Moves between units:
state | e d q b r m
jz | qj bd jh dg gr jg
qs | zs dl hb pq jb nr
jd | pj cg zf none nz pr
mh | mq tg jg jp pp pq
nz | mb mp fg jd nr jh
gm | fz bt sj zg none ml
pc | qr bg th none lq ct
mj | lq qq fd bg gd rh
rr | md pb rq qp none lf
cr | dg tt sm none bd jm
lf | sj sd bt dn none qn
dl | qs rj sq qh ch gf
cn | rz sn nr fg gb gr
cl | pb md ph mg none nj
hl | bg qr gl none qq zf
bg | pc hl sr none mj mm
gz | tt dg dr none qj tn
zg | jt cz cc jr gm rj
sg | qn ls jb hb none gb
tg | mh jr tm ft jt qh
ph | hr lt cl ns none fz
lm | jj sb qp mz rq cz
dr | gj pr gz none mz bz
bz | fr jp tn none mq sr
jb | cq ch sg qs none hg
zs | rj qs gd fd cq tc
pj | qb jd mm none mb dr
mp | nz nf ht cg gf rl
tm | jg sc tg jm rt hn
gr | qp mg sb jz pb lh
qr | hl pc hd none hn td
pq | fd qh qq gl qs nz
mz | hc jh qj dr lm mq
pf | sc jg mq tn dn mj
jr | tg mq sc fr zg nq
bc | sq gd rj lq qf nm
dp | lz gb mn rz none rr
gf | nr lp sn mp fc ns
ls | sg qf ch sq none bf
mg | gr qc ns bd cl rt
ns | sb jj mg rl ph jt
nj | sd sj fz rt none ls
sc | tm pf jr ql cc lq
hf | bt fz sd pp none jb
qn | qf sg cq gd none dp
rl | jh hc bd sm ns tg
bf | gb lz fc sn none cl
mn | dc hg dp tc none rq
cg | jd qb td none mp sm
sr | th gl bg none fd pj
jh | mz rl jz pr sb mh
fr | ft bz ql none jr th
ch | jb ml ls dl none fc
zf | mm td jd none fg dg
zb | tn jm jp none jg hl
zc | ht rh nf ct nm fq
bd | jz fq rl cr mg tm
gd | bc hb zs mj qn rz
rt | lh cc jt tm nj sq
qb | cg pj ct none nf gj
jm | zb ql ft none tm qr
md | cl rr lt qc none sj
nm | sn rz lp zc lz qc
jt | pp zg rt tg fz dl
ml | ch cq qf rj none dc
nr | tc gf cn nz hg sb
ft | jp fr jm none tg hd
qf | ls qn ml bc none lz
tt | cr gz gj none fq ql
jp | bz ft zb none mh gl
dn | cc lh cz pf lf gd
fq | bd qj hc tt qc sc
sj | nj lf gm cc none qf
dg | gz cr pr none jz zb
td | zf ct cg none ht cr
lq | hn mj nq pc bc zc
nq | qh fd lq th rj nf
hb | gd sq qs qq sg cn
rq | lt hr rr lm none bt
cc | rt dn zg sc sj bc
nf | mp mb zc qb lp hc
mq | jr mh pf bz cz fd
fz | hf gm nj jt none ch
tn | ql zb bz none pf bg
hc | rl mz fq gj jj jr
qc | mg qp jj fq md cc
ql | jm tn fr none sc pc
qq | mj hn pq hl hb fg
rz | nm cn tc rh dp qp
lp | gf tc nm nf dc jj
pb | rr cl hr gr none sd
hr | rq ph pb sb none hf
qj | fq jz mz gz qp pf
pr | dr sm dg none jh jp
bt | gm hf lf cz none cq
dc | fc mn lz lp none lt
rh | zc fg mb mm rz qj
gj | sm dr tt none hc fr
gb | dp bf hg cn none pb
lz | bf dp dc nm none md
fg | rh ht nz zf cn jz
tc | lp nr rz mb mn lm
jg | pf tm mh zb lh qq
qp | qc gr lm qj rr dn
hn | qq lq qh qr sq ht
cz | zg pp dn mq bt zs
sq | hb bc dl hn ls sn
sn | cn nm gf ht bf mg
sb | lm ns gr jh hr pp
cq | ml jb qn zs none mn
th | hd sr pc none nq qb
qh | pq nq hn hd dl mp
ht | fg zc mp td sn bd
fc | hg dc bf gf none ph
fd | nq pq mj sr zs mb
jj | ns lm qc hc lt zg
hd | gl th qr none qh cg
sd | lf nj hf lh none sg
lh | dn rt pp jg sd hb
lt | ph rq md jj none gm
pp | cz jt lh mh hf qs
ct | td mm qb none zc tt
mb | nf nz rh pj tc mz
hg | mn fc gb nr none hr
mm | ct zf pj none rh gz
sm | pr gj cr none rl ft
rj | dl zs bc nq ml lp
gl | sr hd hl none pq jd

The rows follow the links: the fewer symbols apart two units are, the more alike their rows tend to be.

Each row is also shifted at random along 8 hidden directions that mean nothing.

Known rows, each with its unit:
0 4 20 21 -2 0 2 10 19 11 22 -9 -4 -17 -12 -5 -16 -9 -7 -7 1 -6 -9 -5 -18 -15 23 9
unit: mn
5 -5 8 7 15 -7 15 -7 5 10 -16 5 5 -10 -10 9 10 -8 -2 -7 27 1 10 5 -10 -21 -5 3
unit: hd
-5 -2 -10 11 17 -13 2 14 -3 4 21 8 -28 -2 9 20 10 -15 -9 25 -28 6 14 10 -4 30 1 14
unit: sb
0 -2 -4 -9 -19 -4 -6 14 4 -24 -5 -10 9 8 -6 -1 -18 18 2 -9 -25 -10 -2 -8 2 28 -2 -7
unit: fc
-4 -14 6 -1 -16 11 -10 -3 0 -16 5 -1 5 -2 -12 -21 -8 -2 3 -13 -7 2 -16 -2 1 -1 -15 4
unit: cr
3 2 -5 3 -9 14 -14 -3 -8 -17 -1 9 27 20 7 31 19 34 -11 7 29 -1 18 -17 6 30 -17 -7
unit: nm
7 4 5 -2 6 -7 20 -13 18 22 5 -8 -4 -11 -10 22 11 -2 -15 0 8 1 11 3 9 -7 -12 10
unit: fd
1 -2 -2 -3 13 7 -3 -14 -10 4 -1 15 -1 12 13 25 26 4 -15 15 16 11 7 12 5 -1 -19 8
unit: tn
-3 -7 -1 8 -3 7 -11 6 -3 0 2 0 10 -9 5 -32 -5 1 9 0 16 10 -12 0 -5 -17 7 -16
unit: rt
-4 -7 -7 9 -2 5 -2 1 3 6 15 2 2 -12 -1 -7 1 12 4 22 -8 -6 1 -15 1 4 -1 -13
unit: sn
-1 4 -17 -17 15 -4 11 -14 -9 -5 -18 13 -8 22 5 5 12 6 -8 20 -23 -11 -5 7 -7 -6 -6 -8
unit: jd
-3 -4 -9 4 1 -3 4 12 -1 8 -4 -9 1 -5 1 -8 -12 0 12 4 1 -6 10 -12 9 5 4 0
unit: bf
-1 9 -11 -3 -6 -2 6 5 7 1 8 -4 -2 -15 -4 -8 -4 -2 -1 -6 -8 5 3 1 4 5 23 -23
unit: pp
-8 -4 28 8 -9 8 -15 4 11 -2 -33 14 10 2 -20 17 6 -4 -12 -10 46 8 -4 -15 -10 -29 4 10
unit: mg
-2 7 14 -16 -18 -2 -5 -5 17 9 -5 4 -2 2 -7 39 -8 2 -6 5 -13 -7 7 -15 13 7 5 9
unit: dp
5 4 -5 -2 1 2 1 -20 -2 7 25 13 -8 -21 -19 10 20 8 -10 12 -10 -2 8 -5 4 12 2 -13
unit: gj
-1 -9 12 3 7 2 8 -17 10 22 14 20 -8 -18 1 10 1 -19 1 14 -15 -3 -3 4 -13 -16 17 -7
unit: hl
-1 2 5 1 -8 -7 5 4 20 9 -4 -2 -9 -29 -34 29 6 -6 -12 -8 14 5 19 -12 13 10 -9 11
unit: ns
6 -11 12 23 20 -3 1 8 -3 14 -6 -7 5 1 15 4 2 -10 9 -3 42 8 12 6 -4 -15 -16 27
unit: bc
2 1 14 -18 -1 -16 1 -15 5 7 -27 16 -12 -12 -17 10 0 -4 -2 3 -13 -4 -9 2 -15 -26 23 -15
unit: tg
3 -9 5 1 2 5 -2 -2 -12 -6 -6 -5 7 12 4 -7 -10 -8 10 -14 8 -5 -1 4 3 -2 -23 24
unit: ct
4 5 -9 1 14 -3 3 -5 -6 1 8 0 -7 4 10 19 18 -5 -11 2 5 12 12 17 3 9 -12 13
unit: mq
-3 13 -3 -19 6 -6 6 -13 -10 10 -27 17 -1 20 14 43 -4 -18 11 -3 -1 -20 24 -6 11 8 20 5
unit: rh
-2 -8 -12 -17 -7 -4 -1 -2 -10 -7 20 6 -9 -4 21 15 -13 -21 16 -4 -45 -2 15 16 13 41 3 1
unit: zb
0 -6 -3 7 4 -5 6 -4 5 6 24 4 -13 -18 -10 -19 -4 5 0 20 -35 -13 -12 -2 -19 1 9 -11
unit: mp
3 5 4 15 -9 10 -3 16 7 -4 25 -23 5 -12 -2 -39 -9 9 -7 -13 12 13 -20 2 -5 -10 3 -3
unit: bt
1 3 -18 -2 -1 -8 6 17 0 -1 -11 -24 -1 -10 -3 -25 -13 1 12 -13 10 9 4 3 14 2 0 -2
unit: fz
-4 -4 0 -20 -12 10 5 -11 8 -7 -25 0 20 15 2 4 5 15 -6 -5 11 1 -9 -7 10 -21 -11 -14
unit: qq
-3 -7 -15 11 13 0 10 6 -3 -12 -1 -10 -1 15 5 -1 9 4 -16 8 -5 -1 0 10 -3 7 -28 16
unit: nz
-6 4 -20 7 16 -6 9 10 -4 23 15 1 -18 -9 16 1 -5 -14 13 29 -24 -7 16 1 10 14 21 -3
unit: gb
-1 3 25 8 -12 9 -6 6 16 11 15 3 3 -20 -3 29 -9 -21 -3 -20 23 11 10 -3 1 -3 17 14
unit: dn
2 -6 -19 17 12 21 -3 -7 -12 1 16 -6 4 -2 -5 -9 35 16 -17 16 43 19 7 3 18 0 -51 14
unit: tt
-4 -10 -5 13 5 1 5 5 -6 8 15 12 -1 -16 4 -6 -13 -16 22 5 -11 -13 13 -7 -6 11 21 -5
unit: ht
-1 -10 4 -3 -16 7 -14 -11 7 -5 18 13 8 -16 -4 17 10 11 -5 6 -4 11 6 -2 6 16 -8 -14
unit: tm
-4 -1 0 25 20 9 -4 11 -14 5 9 3 -2 17 28 -14 -2 -10 6 13 13 -6 -4 3 -18 -7 17 11
unit: rz
5 8 37 -14 -27 -3 2 -3 26 -9 -11 -2 14 2 -14 9 -29 -1 -1 -36 -9 -14 -17 -12 -17 -16 35 -11
unit: zs
-6 3 -5 27 13 25 -14 5 -20 -9 22 10 11 10 14 -26 13 2 -3 -1 34 7 -6 1 -16 -3 11 -10
unit: qj
10 -1 14 -9 -4 -25 -5 -7 8 13 14 -1 -27 -20 -12 11 -8 -8 -4 12 -39 2 -4 13 -4 3 -1 15
unit: zg
-6 1 7 -10 -12 2 -17 5 3 -14 -7 15 5 15 13 29 2 8 -7 9 -10 7 0 -2 -4 15 12 -10
unit: sd

The symbols that take the first to the second take the third to the fourth, perhaps in another order. What is the fourth?
Answers are names.
1 15 -31 4 4 5 11 12 -13 -5 26 -14 6 0 13 -19 -7 8 9 -6 -10 -11 14 -3 11 34 16 -17
to -4 9 5 -8 1 -6 2 1 0 -10 -27 9 3 20 0 5 -5 6 -5 1 -10 -17 -10 -8 -20 -10 27 -16
as 3 13 -14 10 12 0 -7 5 -18 -6 6 5 -3 3 1 -5 18 14 -4 10 16 2 6 -3 -4 15 7 -12
to lm

2 -8 6 20 10 10 9 -3 10 -1 22 11 7 -10 2 15 21 1 -17 4 9 8 5 6 -18 2 -1 -7
to 3 -5 9 -8 3 -12 2 -3 -9 -15 -22 14 1 14 1 0 -18 -12 12 -12 -23 -20 -5 0 -25 -1 21 -2
as -1 -8 -13 -9 9 -2 -2 -8 -14 2 -8 8 -3 2 12 1 7 -8 8 5 -2 6 6 13 7 -1 -10 2
to pc

-3 -9 5 -2 -3 15 1 -17 10 9 10 -1 -1 -13 -11 -35 9 7 -13 14 -1 11 -36 5 -3 -45 -15 -8
to -1 -9 -7 -4 -7 3 0 -14 1 2 20 18 2 -16 -4 22 3 2 3 13 -26 -9 15 -7 6 29 1 -11
as 5 -8 -13 -6 15 -10 7 -6 -8 -7 -11 -8 -5 15 7 -30 9 22 -1 23 -20 1 -18 16 -9 -12 -23 -9
to hc

-1 -5 -23 9 16 -9 10 20 -4 2 15 -25 -18 -8 15 -31 -9 -16 6 1 -20 15 -1 23 7 6 -9 16
to 4 11 14 8 -1 1 -19 5 -15 -16 6 12 -2 11 0 -33 -9 6 7 -7 -9 -11 -22 -4 -35 0 40 -22
as 1 0 -6 -2 12 10 9 -14 -8 12 3 -2 0 4 10 -30 7 2 4 7 7 1 -14 8 1 -31 -4 -11
to jm

1 8 -1 1 11 -6 7 -4 14 18 -12 -10 -10 5 -11 4 14 13 -19 22 6 -1 -10 -5 1 -26 -11 9
to 4 0 2 -11 -21 10 -21 -10 3 -13 -2 -3 18 6 -4 3 12 32 -11 2 16 13 -8 -4 11 1 -23 -8
as -14 -1 -17 2 10 6 2 6 -2 9 -7 -9 -14 5 -2 -9 10 -6 -5 20 11 11 -1 1 20 -15 -20 14
to fd

-5 10 -4 3 11 -5 1 2 -3 28 6 1 -24 -7 2 -8 -2 -17 8 19 -2 -2 0 -2 8 -17 18 6
to -12 -5 -12 27 8 15 6 13 8 23 34 -18 -10 -33 -10 -47 -2 -18 3 8 19 12 -8 -4 11 -23 2 4
as 10 3 2 -1 0 -7 9 -4 8 9 2 -15 1 -10 -9 -18 -2 15 2 1 3 -3 -8 0 -2 -14 -3 -6
to fd

-2 -14 31 -9 -20 2 -21 -15 6 -14 -5 27 -1 4 -17 18 2 0 -13 5 -24 -3 -19 -7 -20 -6 -4 1
to -2 -8 20 -3 -2 -3 -23 0 1 -6 7 10 -12 16 17 30 4 -6 -14 15 -23 10 -8 16 -9 6 -14 29
as 3 1 -22 6 13 6 12 -17 -5 16 22 7 -6 -29 -9 -26 27 12 -5 16 13 9 0 5 0 -13 4 -33
to zs

6 -7 7 0 -1 -11 14 3 7 -3 -13 -11 5 -8 -9 -9 -13 -9 9 -20 -1 -2 0 3 -7 -5 -3 3
to 1 5 7 2 3 -12 10 7 9 10 2 -7 -13 1 -3 8 -18 -16 0 -3 -19 -15 1 2 -6 -3 11 21
as 7 -3 16 3 -19 3 -1 -8 15 -5 30 1 4 -18 -23 2 -6 13 -9 -7 -23 -11 -7 -11 -12 14 -1 -1
to sb

-1 2 8 -18 -20 6 -8 -17 3 5 -1 3 1 -10 -24 9 4 7 -3 -4 4 -4 0 -15 20 -3 -12 -1
to 1 2 10 4 -2 1 -11 -4 -5 14 13 13 0 -13 5 5 4 -2 7 6 11 4 6 0 -3 0 20 -10
as 2 2 -9 14 15 5 12 2 -4 3 21 -6 -5 2 7 -3 5 -5 -10 5 -3 -4 3 7 -7 8 -9 13
to lm

-5 17 -25 -11 13 1 18 -4 -7 26 -14 -3 -2 7 11 19 3 -8 11 6 19 -8 29 -10 34 3 7 2
to 3 -15 3 -6 -4 7 -16 -12 -14 -26 -1 7 8 32 10 0 6 20 -9 12 -22 -5 -14 7 -7 14 -36 14
as -5 10 -10 10 4 15 -2 15 -18 -2 -5 -11 7 12 10 -36 -10 -12 15 -23 40 3 -5 -5 8 -15 12 2
to tt

-5 4 -36 -4 2 1 10 0 3 14 -5 -14 5 -8 -6 5 18 27 -4 26 19 5 22 -15 39 11 -29 -10
to -3 -5 19 10 6 -13 -6 5 14 25 -6 6 -15 -20 -5 13 -4 -18 3 13 7 7 3 -1 -6 -22 19 11
as -6 3 -15 11 11 7 4 9 -7 -10 9 -3 -5 3 -3 -27 7 -3 -7 0 3 6 -9 4 -4 -3 -5 -4
to pq

-5 2 -19 -8 2 7 9 -6 4 11 11 0 4 -4 16 -7 7 17 1 26 -12 2 0 -5 11 -2 8 -33
to -3 0 5 -10 -8 0 -8 1 4 -7 -28 -1 6 17 -5 -11 -5 20 -4 13 -4 -7 -21 -14 -2 -21 -6 -7
as 3 -10 32 13 -19 -1 -14 13 17 -21 0 0 11 -11 -17 -4 -13 3 -10 -24 8 10 -16 0 -29 -5 10 3
to ml

-4 6 -22 -15 12 -20 18 0 3 36 -27 -15 -22 -11 -9 -17 -11 -8 19 23 -8 -12 4 -7 30 -28 2 2
to -6 -4 12 10 -6 2 -9 17 12 1 8 -8 -2 -11 5 -17 -14 -13 5 -5 1 11 -11 2 -5 -11 10 5
as 9 1 6 -25 -5 -17 16 -23 7 13 -10 4 -9 -11 -12 20 -4 -6 5 -4 -24 -12 6 5 7 0 -4 3
to sm

0 9 1 8 0 7 -14 1 -12 -3 12 16 8 6 25 13 0 -7 7 -6 14 4 11 2 -8 17 32 -15
to 0 -14 31 23 13 -13 -25 19 -6 -7 -9 11 -7 26 18 30 -9 -19 -3 10 -2 -4 2 8 -30 10 -3 49
as -3 -3 13 -3 -14 2 -9 2 -4 -29 -16 13 13 8 -14 6 -8 -2 0 -32 1 -7 -2 -7 -15 10 10 -5
to pq

-2 -11 10 4 -2 6 -10 -7 13 1 -7 11 4 2 -10 17 16 24 -20 33 1 0 -9 -10 -6 -13 -21 2
to 1 -1 10 1 -14 2 -20 20 0 -36 -6 -22 11 29 9 -15 -12 15 -14 -16 -3 14 -22 12 -10 6 -26 21
as 4 -7 19 -12 -15 0 -13 -5 -1 -12 -18 -7 9 10 -2 -10 -18 -4 9 -24 1 4 -18 7 1 -16 -16 19
to nr

